x =
145,132,122,143,125,126,136,131,125,125,136,129
119,121,131,143,135,121,121,127,134,134,117,129
132,133,129,143,130,123,124,130,127,127,131,138
134,133,129,143,130,123,125,131,127,127,131,137
137,128,126,143,127,124,130,129,126,126,128,128
141,136,132,143,130,122,125,130,128,128,131,142
118,126,122,143,129,128,123,128,126,126,129,128
115,120,133,143,138,119,120,126,136,136,114,129
152,133,122,143,124,128,139,131,123,123,140,127
135,129,126,143,127,125,130,131,127,127,128,128
118,122,130,143,134,121,122,127,134,134,117,129
113,122,116,143,128,132,122,128,125,125,128,122
111,116,136,143,145,117,118,125,141,141,112,129
110,115,137,143,146,117,118,125,144,144,112,129
126,125,128,143,130,122,125,128,130,130,121,129
Rows and columns are counted from 1.
row 1 col 1 = 145
row 9 col 10 = 123
row 9 col 5 = 124
row 14 col 3 = 137
row 4 col 2 = 133
row 14 col 8 = 125
row 11 col 8 = 127
row 12 col 12 = 122
row 3 col 4 = 143
row 2 col 2 = 121
row 4 col 9 = 127
row 10 col 4 = 143
row 13 col 5 = 145
row 4 col 8 = 131
row 5 col 10 = 126
row 13 col 10 = 141
row 15 col 11 = 121
row 14 col 1 = 110
row 6 col 12 = 142
row 12 col 9 = 125
row 6 col 8 = 130
row 15 col 1 = 126
row 15 col 7 = 125
row 13 col 11 = 112
row 3 col 7 = 124
row 11 col 11 = 117
row 4 col 5 = 130
row 6 col 11 = 131
row 1 col 7 = 136
row 1 col 8 = 131
row 5 col 7 = 130
row 8 col 12 = 129
row 12 col 2 = 122
row 1 col 3 = 122
row 5 col 5 = 127
row 14 col 2 = 115
row 14 col 11 = 112
row 9 col 2 = 133
row 1 col 6 = 126

a =
[[126 123 122 125 127 135 137 135 135 137 135 123]
 [134 131 131 133 135 121 141 121 121 142 121 131]
 [132 133 134 132 132 129 127 129 129 127 129 134]
 [128 128 129 127 129 130 133 130 130 133 130 128]
 [129 134 138 130 128 131 115 132 132 115 131 137]
 [125 125 126 125 125 135 129 135 135 129 135 126]
 [127 122 121 124 127 131 143 131 131 143 131 122]
 [135 134 135 134 135 120 135 120 120 136 120 134]
 [132 125 121 129 133 129 149 129 129 150 129 122]
 [137 136 136 137 138 120 135 120 120 136 120 136]
 [132 131 132 131 133 121 137 121 121 138 121 132]
 [138 137 137 137 139 119 136 119 119 136 119 137]
 [126 127 129 125 125 133 126 133 133 126 133 129]]
Indices start at 1.
(1, 1) => 126
(11, 7) => 137
(6, 9) => 135
(11, 12) => 132
(3, 5) => 132
(7, 5) => 127
(11, 3) => 132
(6, 12) => 126
(6, 7) => 129
(3, 12) => 134
(8, 3) => 135
(7, 1) => 127
(10, 5) => 138
(13, 9) => 133
(4, 8) => 130
(11, 5) => 133
(10, 9) => 120
(12, 7) => 136
(8, 11) => 120
(9, 4) => 129
(2, 3) => 131
(10, 2) => 136
(4, 1) => 128
(7, 3) => 121
(12, 8) => 119
(2, 11) => 121
(5, 2) => 134
(2, 8) => 121
(4, 9) => 130
(2, 7) => 141
(6, 2) => 125
(1, 5) => 127
(7, 9) => 131
(1, 6) => 135
(9, 3) => 121
(12, 10) => 136

A =
[[110 108 114 112 147 146 111 149]
 [150 111 130 134 150 105 140 127]
 [110 108 114 112 147 146 111 149]
 [111 141 149 148 112 146 147 153]
 [111 107 112 111 149 145 109 147]
 [112 107 112 111 149 144 109 146]
 [141 110 153 152 143 116 150 154]
 [148 108 140 142 150 108 144 138]
 [150 113 126 131 149 106 138 123]
 [145 108 149 149 147 112 148 150]
 [140 112 153 152 140 117 151 155]
 [112 106 111 110 149 144 109 146]
 [110 142 149 148 112 146 146 153]
 [112 106 112 111 150 144 109 147]
 [112 106 112 111 149 144 109 146]
 [111 141 149 149 112 145 147 153]]
Indices start at 1.
(1, 1) -> 110
(14, 4) -> 111
(5, 3) -> 112
(11, 5) -> 140
(4, 3) -> 149
(9, 6) -> 106
(11, 8) -> 155
(6, 8) -> 146
(3, 1) -> 110
(16, 3) -> 149
(4, 2) -> 141
(15, 6) -> 144
(6, 6) -> 144
(14, 3) -> 112
(9, 5) -> 149
(4, 1) -> 111
(5, 8) -> 147
(16, 6) -> 145
(5, 4) -> 111
(13, 1) -> 110
(16, 4) -> 149
(11, 3) -> 153
(15, 4) -> 111
(10, 5) -> 147
(1, 2) -> 108
(7, 8) -> 154
(14, 1) -> 112
(3, 6) -> 146
(10, 2) -> 108
(12, 4) -> 110
(14, 8) -> 147
(12, 5) -> 149
(12, 7) -> 109
